Here is a tiny trained network, its code and every weight. The questions are about switching its units off for an input and a class, where a switched-off unit gives its printed mean instead of its output.

import numpy as np


def w(rows, s, z=0):
    codes = np.array(rows[::2]) - 128.0
    scale = np.full(codes.shape[1], s)
    scale[-1] = z or s
    return codes * scale


def norm(h):
    return h / np.sqrt((h * h).mean(-1, keepdims=True) + 1e-5)


def f(y):
    return np.maximum(y, 0)


def log_softmax(a):
    a = a - a.max(-1, keepdims=True)
    return a - np.log(np.exp(a).sum(-1, keepdims=True))


def net(x, mask):
    res = np.array(x, float).reshape(1, 5) / 4 @ E
    u = 0
    for l in range(3):
        y = f(norm(res) @ A[l][:, :-1].T + A[l][:, -1])
        res = res + np.where(mask[u : u + 7], y, B[l][:, -1]) @ B[l][:, :-1]
        u += 7
    return log_softmax(norm(res)[-1] @ U[:, :-1].T + U[:, -1])


A, B = {}, {}
E = w([
[160,112,62,4],'x0',
[127,128,126,127],'x1',
[84,36,112,157],'x2',
[206,118,85,184],'x3',
[124,131,124,129],'x4',
],0.002)
A[0] = w([
[124,121,82,83,96],'0.n0',
[91,194,186,90,61],'0.n1',
[117,90,65,82,25],'0.n2',
[119,83,140,126,25],'0.n3',
[216,106,138,181,2],'0.n4',
[253,34,108,142,184],'0.n5',
[51,103,146,78,71],'0.n6',
],0.0043,0.0013)
B[0] = w([
[144,100,185,153,186],'0.n0',
[71,118,38,160,186],'0.n1',
[182,46,185,128,185],'0.n2',
[123,84,112,155,140],'0.n3',
[17,206,94,175,185],'0.n4',
[1,174,75,111,255],'0.n5',
[31,197,25,140,196],'0.n6',
],0.0026,0.0023)
A[1] = w([
[246,93,92,39,161],'1.n0',
[205,123,31,194,52],'1.n1',
[159,243,114,68,178],'1.n2',
[53,4,167,124,14],'1.n3',
[182,129,41,143,160],'1.n4',
[163,73,52,30,249],'1.n5',
[196,251,212,88,55],'1.n6',
],0.004,0.0011)
B[1] = w([
[132,117,215,126,197],'1.n0',
[55,186,121,70,171],'1.n1',
[101,62,91,159,222],'1.n2',
[161,117,78,134,201],'1.n3',
[86,153,132,122,178],'1.n4',
[141,162,212,152,254],'1.n5',
[146,1,37,143,178],'1.n6',
],0.0049,0.0028)
A[2] = w([
[151,129,239,248,139],'2.n0',
[137,209,165,168,107],'2.n1',
[67,128,141,25,248],'2.n2',
[146,145,221,177,123],'2.n3',
[130,36,96,179,137],'2.n4',
[24,86,164,130,98],'2.n5',
[92,124,112,254,188],'2.n6',
],0.0032,0.0016)
B[2] = w([
[171,166,176,38,193],'2.n0',
[118,106,131,67,151],'2.n1',
[166,203,133,255,214],'2.n2',
[185,87,208,117,162],'2.n3',
[199,70,103,85,190],'2.n4',
[167,171,81,114,204],'2.n5',
[171,133,180,50,253],'2.n6',
],0.0032,0.0034)
U = w([
[208,154,254,113,254],'0',
[51,235,55,171,96],'1',
[183,36,49,134,28],'2',
],0.0072,0.00065)

Each question gives the input, the list of numbers given to net, and the class t.
The units are the neurons (one row each of A and B). Each row of codes is followed by its name. A weight is (code - 128) times the scale printed after its matrix; where a second scale follows, it is the last column's (A, B and U).
mask holds one flag per neuron, layer by layer. A switched-off neuron (its flag False) gives its mean, the last column of its row in B, instead of its output. The means were averaged over made-up inputs and are rounded, as every weight is.
A unit's drop is (log p(t) with every unit on - log p(t) with that unit switched off) / (log p(t) with every unit on - log p(t) with every unit switched off).
The circuit of an input: a set's keep is (log p(t) with only the set's units on - log p(t) with every unit switched off) / (log p(t) with every unit on - log p(t) with every unit switched off). Starting from the 12 units with the biggest drops (on a tie, the unit counted first), units are removed one at a time, each time the one whose removal leaves the highest keep (on an exact tie, the one counted first), for as long as the keep stays at least 0.8.
circuit, biggest first: the units of the circuit, biggest drop first
k most important neurons: the k neurons with the biggest drops, biggest first
k most important neurons of layer l: the k neurons of layer l with the biggest drops, biggest first
drop when u is switched off: that unit's drop, to one decimal
input [-5,-2,-7,-8,-7], class 1: 2 most important neurons of layer 1 : [1.n5 1.n6]
input [8,2,2,7,6], class 0: circuit, biggest first : [1.n5 1.n0]
input [0,-6,-6,-4,1], class 2: circuit, biggest first : [1.n6 1.n2]
input [-5,-3,-8,1,-6], class 2: 2 most important neurons : [1.n6 1.n5]
input [3,7,-7,0,3], class 2: circuit, biggest first : [1.n6]
input [-3,4,0,5,2], class 1: 2 most important neurons : [1.n5 1.n0]
input [-4,-4,-8,6,6], class 2: circuit, biggest first : [1.n6 1.n5]
input [5,-6,-1,6,3], class 1: 2 most important neurons of layer 0 : [0.n5 0.n4]
input [4,1,4,2,-4], class 0: 2 most important neurons of layer 0 : [0.n2 0.n4]
input [6,-7,5,-3,-1], class 0: 2 most important neurons : [1.n5 0.n2]
input [1,-3,-6,5,-6], class 2: 2 most important neurons of layer 1 : [1.n6 1.n2]
input [8,2,6,-2,8], class 0: circuit, biggest first : [1.n5 2.n2]
input [-1,4,3,3,6], class 1: 2 most important neurons : [1.n6 1.n2]
input [5,0,-8,-8,0], class 1: 2 most important neurons : [0.n1 2.n2]
input [-3,8,6,-2,8], class 2: most important neuron : [1.n5]
input [-5,-5,-6,4,-7], class 2: 3 most important neurons : [1.n6 1.n5 1.n0]
input [5,-1,5,3,2], class 0: 3 most important neurons : [1.n5 0.n2 1.n6]
input [2,-5,-5,-6,0], class 1: 2 most important neurons : [0.n1 0.n6]
input [7,-5,5,-3,6], class 0: drop when 0.n2 is switched off : 0.2
input [-5,-3,-7,-2,-4], class 2: drop when 1.n6 is switched off : 0.9
input [-5,2,-7,2,-3], class 2: drop when 2.n5 is switched off : 0.0
input [-3,4,-6,-2,6], class 2: drop when 1.n6 is switched off : 0.1
